Below is a small trained network, with its code and all its weights. Each question gives an input and a class and asks what happens when units are switched off, that is, made to give their printed mean instead of their output.

import numpy as np


def w(rows, s, z=0):
    codes = np.array(rows[::2]) - 128.0
    scale = np.full(codes.shape[1], s)
    scale[-1] = z or s
    return codes * scale


def f(y):
    return np.maximum(y, 0)


def log_softmax(a):
    a = a - a.max(-1, keepdims=True)
    return a - np.log(np.exp(a).sum(-1, keepdims=True))


def net(x, mask):
    res = np.array(x, float).reshape(1, 8) / 4 @ E
    y = f(res @ A[0][:, :-1].T + A[0][:, -1])
    res = res + np.where(mask, y, B[0][:, -1]) @ B[0][:, :-1]
    return log_softmax(res[-1] @ U[:, :-1].T + U[:, -1])


A, B = {}, {}
E = w([
[130,126,129],'x0',
[76,253,115],'x1',
[130,127,129],'x2',
[60,105,232],'x3',
[128,128,128],'x4',
[128,129,129],'x5',
[198,168,168],'x6',
[126,128,128],'x7',
],0.0053)
A[0] = w([
[121,43,146,95],'neuron 0',
[56,186,49,117],'neuron 1',
[137,69,125,86],'neuron 2',
[177,65,93,117],'neuron 3',
[141,129,134,173],'neuron 4',
[79,111,215,43],'neuron 5',
[112,103,143,187],'neuron 6',
[47,123,71,140],'neuron 7',
[251,149,204,93],'neuron 8',
[99,173,126,78],'neuron 9',
[98,222,109,62],'neuron 10',
[164,70,141,59],'neuron 11',
[118,125,143,103],'neuron 12',
[162,120,1,83],'neuron 13',
[142,135,78,90],'neuron 14',
[79,203,116,59],'neuron 15',
[90,105,133,84],'neuron 16',
[132,138,83,127],'neuron 17',
[127,16,125,105],'neuron 18',
[181,139,27,42],'neuron 19',
[173,63,100,96],'neuron 20',
[115,124,146,97],'neuron 21',
[64,102,197,54],'neuron 22',
[6,57,7,87],'neuron 23',
[32,71,60,87],'neuron 24',
[95,103,88,254],'neuron 25',
[145,130,17,81],'neuron 26',
[189,143,54,60],'neuron 27',
[73,206,114,67],'neuron 28',
[186,172,121,60],'neuron 29',
[126,73,142,114],'neuron 30',
[53,211,137,121],'neuron 31',
[152,157,180,129],'neuron 32',
[168,44,146,58],'neuron 33',
[54,97,94,106],'neuron 34',
[78,75,83,159],'neuron 35',
[58,118,226,54],'neuron 36',
[161,142,64,83],'neuron 37',
[181,158,163,186],'neuron 38',
[146,127,40,77],'neuron 39',
[119,147,123,107],'neuron 40',
[150,131,80,57],'neuron 41',
[196,175,186,81],'neuron 42',
[75,121,237,28],'neuron 43',
[59,85,69,89],'neuron 44',
],0.0083,0.0061)
B[0] = w([
[157,114,121,163],'neuron 0',
[157,85,80,170],'neuron 1',
[160,104,117,144],'neuron 2',
[160,110,87,167],'neuron 3',
[101,143,107,172],'neuron 4',
[82,111,182,143],'neuron 5',
[92,134,83,190],'neuron 6',
[138,171,143,169],'neuron 7',
[172,192,184,162],'neuron 8',
[158,98,126,135],'neuron 9',
[199,82,136,151],'neuron 10',
[181,90,134,140],'neuron 11',
[117,128,136,129],'neuron 12',
[83,111,183,163],'neuron 13',
[114,116,150,136],'neuron 14',
[182,81,124,144],'neuron 15',
[128,130,155,133],'neuron 16',
[108,125,140,146],'neuron 17',
[179,86,92,181],'neuron 18',
[81,109,188,145],'neuron 19',
[163,107,106,158],'neuron 20',
[115,126,140,129],'neuron 21',
[104,112,175,146],'neuron 22',
[197,179,196,175],'neuron 23',
[172,167,184,158],'neuron 24',
[5,169,25,254],'neuron 25',
[98,107,175,154],'neuron 26',
[96,114,169,145],'neuron 27',
[183,78,122,149],'neuron 28',
[138,144,166,134],'neuron 29',
[149,117,112,154],'neuron 30',
[184,91,93,179],'neuron 31',
[137,157,128,149],'neuron 32',
[197,78,128,152],'neuron 33',
[153,160,156,151],'neuron 34',
[115,170,129,180],'neuron 35',
[79,96,183,155],'neuron 36',
[105,114,163,142],'neuron 37',
[92,168,94,187],'neuron 38',
[102,109,161,144],'neuron 39',
[139,121,127,131],'neuron 40',
[92,115,159,130],'neuron 41',
[172,149,169,143],'neuron 42',
[63,105,203,146],'neuron 43',
[167,158,165,147],'neuron 44',
],0.033,0.0062)
U = w([
[66,18,182,43],'0',
[254,12,35,47],'1',
[133,157,30,255],'2',
[133,152,36,235],'3',
[132,159,39,200],'4',
[131,159,40,179],'5',
[226,251,132,2],'6',
],0.0058,0.0044)

Each question gives the input, the list of numbers given to net, and the class t.
The units are the neurons (one row each of A and B). Each row of codes is followed by its name. A weight is (code - 128) times the scale printed after its matrix; where a second scale follows, it is the last column's (A, B and U).
mask holds one flag per neuron, in row order. A switched-off neuron (its flag False) gives its mean, the last column of its row in B, instead of its output. The means were averaged over made-up inputs and are rounded, as every weight is.
A unit's drop is (log p(t) with every unit on - log p(t) with that unit switched off) / (log p(t) with every unit on - log p(t) with every unit switched off).
The circuit of an input: a set's keep is (log p(t) with only the set's units on - log p(t) with every unit switched off) / (log p(t) with every unit on - log p(t) with every unit switched off). Starting from the 12 units with the biggest drops (on a tie, the unit counted first), units are removed one at a time, each time the one whose removal leaves the highest keep (on an exact tie, the one counted first), for as long as the keep stays at least 0.8.
units of the circuit, in order: the units of the circuit, biggest drop first
most important unit: the unit with the biggest drop
top k neurons: the k neurons with the biggest drops, biggest first
drop when u is switched off: that unit's drop, to one decimal
input [-2,8,-4,7,-1,-1,-6,2], class 1: units of the circuit, in order : (neuron 31; neuron 28)
input [8,-4,-1,6,-3,-1,-8,1], class 6: units of the circuit, in order : (neuron 23; neuron 24)
input [-2,1,-5,6,-3,3,7,-5], class 6: units of the circuit, in order : (neuron 25)
input [-1,-6,1,3,-2,6,-8,4], class 6: units of the circuit, in order : (neuron 23; neuron 24)
input [-8,-4,1,1,4,3,7,0], class 6: top 3 neurons : (neuron 8; neuron 25; neuron 42)
input [-8,-7,0,5,1,6,0,-6], class 1: units of the circuit, in order : (neuron 18; neuron 33)
input [-7,7,-1,3,2,6,-8,1], class 6: top 3 neurons : (neuron 23; neuron 7; neuron 24)
input [6,-2,-2,6,-3,0,4,3], class 0: units of the circuit, in order : (neuron 43; neuron 36)
input [0,-7,0,-8,4,5,3,2], class 0: units of the circuit, in order : (neuron 13; neuron 19)
input [6,-8,3,6,8,4,6,-6], class 1: units of the circuit, in order : (neuron 33; neuron 18)
input [-2,-7,3,-6,2,-5,-2,-6], class 1: top 4 neurons : (neuron 18; neuron 3; neuron 20; neuron 33)
input [-8,4,-5,6,4,-6,8,-4], class 6: top 3 neurons : (neuron 25; neuron 8; neuron 42)
input [8,3,1,1,0,5,-7,6], class 6: top 2 neurons : (neuron 23; neuron 24)
input [-2,7,-5,-5,-1,1,-4,2], class 1: most important unit : neuron 1
input [-6,-1,-6,5,-6,-3,-8,6], class 6: top 2 neurons : (neuron 23; neuron 24)
input [5,-3,-3,1,6,-4,8,4], class 6: top 2 neurons : (neuron 8; neuron 25)
input [-8,8,-2,8,-8,-4,1,-1], class 0: top 3 neurons : (neuron 43; neuron 36; neuron 5)
input [-8,5,4,2,-1,-6,7,5], class 6: top 3 neurons : (neuron 25; neuron 42; neuron 8)
input [-1,-6,7,-8,-7,0,4,2], class 0: top 2 neurons : (neuron 13; neuron 19)
input [-1,6,3,-4,3,6,-8,-6], class 6: units of the circuit, in order : (neuron 23)
input [8,6,-6,4,5,4,1,1], class 1: drop when neuron 28 is switched off : 0.2
input [-1,-8,4,2,-7,3,1,6], class 1: drop when neuron 35 is switched off : 0.0
input [-2,0,2,-1,0,6,8,7], class 6: drop when neuron 25 is switched off : 0.4
